Below is a small trained network, with its code and all its weights. Each question gives an input and a target symbol and asks what happens when units are switched off, that is, made to give their printed mean instead of their output.

import numpy as np


def w(rows, s, z=0):
    codes = np.array(rows[::2]) - 128.0
    scale = np.full(codes.shape[1], s)
    scale[-1] = z or s
    return codes * scale


def f(y):
    return y / 2 * (1 + np.tanh(0.7978845608 * (y + 0.044715 * y**3)))


def softmax(a):
    e = np.exp(a - a.max(-1, keepdims=True))
    return e / e.sum(-1, keepdims=True)


def log_softmax(a):
    a = a - a.max(-1, keepdims=True)
    return a - np.log(np.exp(a).sum(-1, keepdims=True))


def net(x, mask):
    ids = ['αγδηλξπτψ'.index(c) for c in x.split()]
    T = len(ids)
    res = E[ids] + P[:T]
    r = res
    for j in range(2):
        rows = slice(2 * j, 2 * j + 2)
        q, k, v = (r @ M[0][rows].T for M in (Q, K, V))
        z = softmax(np.where(np.tri(T) > 0, q @ k.T / 2**0.5, -1e9)) @ v
        o = O[0][rows]
        res = res + np.where(mask[j], z, o[:, -1]) @ o[:, :-1]
    y = f(res @ A[0][:, :-1].T + A[0][:, -1])
    res = res + np.where(mask[2:6], y, B[0][:, -1]) @ B[0][:, :-1]
    return log_softmax(res[-1] @ U[:, :-1].T + U[:, -1])


Q, K, V, O, A, B = {}, {}, {}, {}, {}, {}
E = w([
[201,156,101,155,106],'α',
[204,112,54,106,166],'γ',
[88,94,145,106,79],'δ',
[114,140,115,152,76],'η',
[150,117,76,55,103],'λ',
[88,163,148,99,90],'ξ',
[166,231,162,204,92],'π',
[6,126,75,137,101],'τ',
[208,196,182,149,89],'ψ',
],0.022)
P = w([
[128,152,254,139,219],'0',
[147,153,160,138,72],'1',
[149,144,139,144,57],'2',
[139,171,127,134,60],'3',
[130,145,100,118,68],'4',
[110,177,99,155,67],'5',
[159,199,108,128,65],'6',
[163,191,87,115,60],'7',
[140,184,83,104,68],'8',
[126,214,90,133,67],'9',
[129,201,100,145,51],'10',
[132,183,93,129,37],'11',
],0.009)
Q[0] = w([
[133,152,109,142,192],'head 1',
[121,52,232,120,254],'head 1',
[67,202,76,145,61],'head 2',
[120,149,132,68,17],'head 2',
],0.0076)
K[0] = w([
[86,106,135,115,104],'head 1',
[126,120,58,142,7],'head 1',
[78,113,138,74,254],'head 2',
[104,89,183,192,199],'head 2',
],0.0099)
V[0] = w([
[36,134,152,137,140],'head 1',
[135,142,115,248,128],'head 1',
[90,112,60,150,188],'head 2',
[153,221,134,148,77],'head 2',
],0.017)
O[0] = w([
[74,135,198,5,84,149],'head 1',
[134,197,95,84,116,200],'head 1',
[103,121,65,88,124,3],'head 2',
[106,163,160,153,220,227],'head 2',
],0.014,0.011)
A[0] = w([
[174,149,137,167,6,251],'neuron 1',
[151,66,132,196,93,100],'neuron 2',
[92,138,151,51,136,8],'neuron 3',
[90,72,189,110,142,58],'neuron 4',
],0.012,0.0029)
B[0] = w([
[54,134,98,102,160,249],'neuron 1',
[188,158,134,89,168,155],'neuron 2',
[179,177,12,145,105,183],'neuron 3',
[181,67,154,125,85,178],'neuron 4',
],0.012,0.016)
U = w([
[139,157,175,245,93,35],'α',
[144,114,146,114,216,229],'γ',
[177,149,229,169,63,131],'δ',
[89,118,158,55,160,167],'η',
[171,126,83,142,157,50],'λ',
[155,172,109,254,62,56],'ξ',
[107,203,142,144,123,255],'π',
[130,173,91,189,74,85],'τ',
[136,211,166,107,168,74],'ψ',
],0.0074,0.0061)

Each question gives the input, a string of symbols that net reads in full, and the target symbol t.
The units are the heads (2 rows each of Q, K, V and O) and the neurons (one row each of A and B). Each row of codes is followed by its name. A weight is (code - 128) times the scale printed after its matrix; where a second scale follows, it is the last column's (O, A, B and U).
mask holds one flag per unit, heads first, then neurons. A switched-off unit (its flag False) gives its mean, the last column of its rows in O or B, instead of its output. The means were averaged over made-up inputs and are rounded, as every weight is.
A unit's drop is (log p(t) with every unit on - log p(t) with that unit switched off) / (log p(t) with every unit on - log p(t) with every unit switched off).
The circuit of an input: a set's keep is (log p(t) with only the set's units on - log p(t) with every unit switched off) / (log p(t) with every unit on - log p(t) with every unit switched off). Starting from all 6 units, units are removed one at a time, each time the one whose removal leaves the highest keep (on an exact tie, the one counted first), for as long as the keep stays at least 0.8.
units of the circuit, in order: the units of the circuit, biggest drop first
most important unit: the unit with the biggest drop
k most important neurons: the k neurons with the biggest drops, biggest first
which heads matter: for each layer, one digit per head in row order, 1 if its drop is at least 0.15 and else 0, layers parted by /
input ξ π δ δ δ η δ η ξ δ δ τ, target δ: 2 most important neurons	[neuron 4; neuron 1]
input δ δ δ π δ η ξ, target η: units of the circuit, in order	[head 1]
input ξ λ π π λ δ ξ δ η η α λ, target δ: 2 most important neurons	[neuron 1; neuron 4]
input δ δ α ψ τ δ ξ δ π δ δ α, target η: units of the circuit, in order	[head 1; head 2; neuron 1]
input π δ η δ α ψ, target ψ: units of the circuit, in order	[head 1; head 2]
input λ γ τ, target γ: units of the circuit, in order	[head 1; neuron 2]
input π δ α δ α, target ψ: 2 most important neurons	[neuron 3; neuron 4]
input π η η α, target ψ: units of the circuit, in order	[head 2; head 1]
input ψ δ δ λ η π δ δ, target α: units of the circuit, in order	[head 2; head 1; neuron 1]
input ξ η ξ ψ, target δ: units of the circuit, in order	[head 1; neuron 4]
input ξ α δ δ α, target δ: units of the circuit, in order	[head 1; neuron 4; neuron 1]
input τ δ δ δ δ δ, target τ: units of the circuit, in order	[neuron 3; head 2; head 1]
input η δ τ, target τ: units of the circuit, in order	[neuron 3; head 1; head 2; neuron 1]
input τ λ α, target τ: most important unit	neuron 3
input δ δ π δ α δ, target η: which heads matter	01
input δ δ γ δ λ δ ξ π π δ δ π, target η: which heads matter	11
input α π ξ λ π α α α τ, target ξ: 2 most important neurons	[neuron 1; neuron 2]
input λ π π, target γ: 3 most important neurons	[neuron 2; neuron 1; neuron 3]
input ψ δ ξ ξ δ λ δ δ δ π δ, target α: 2 most important neurons	[neuron 1; neuron 3]
input α α δ η δ ξ η η, target ξ: most important neuron	[neuron 1]
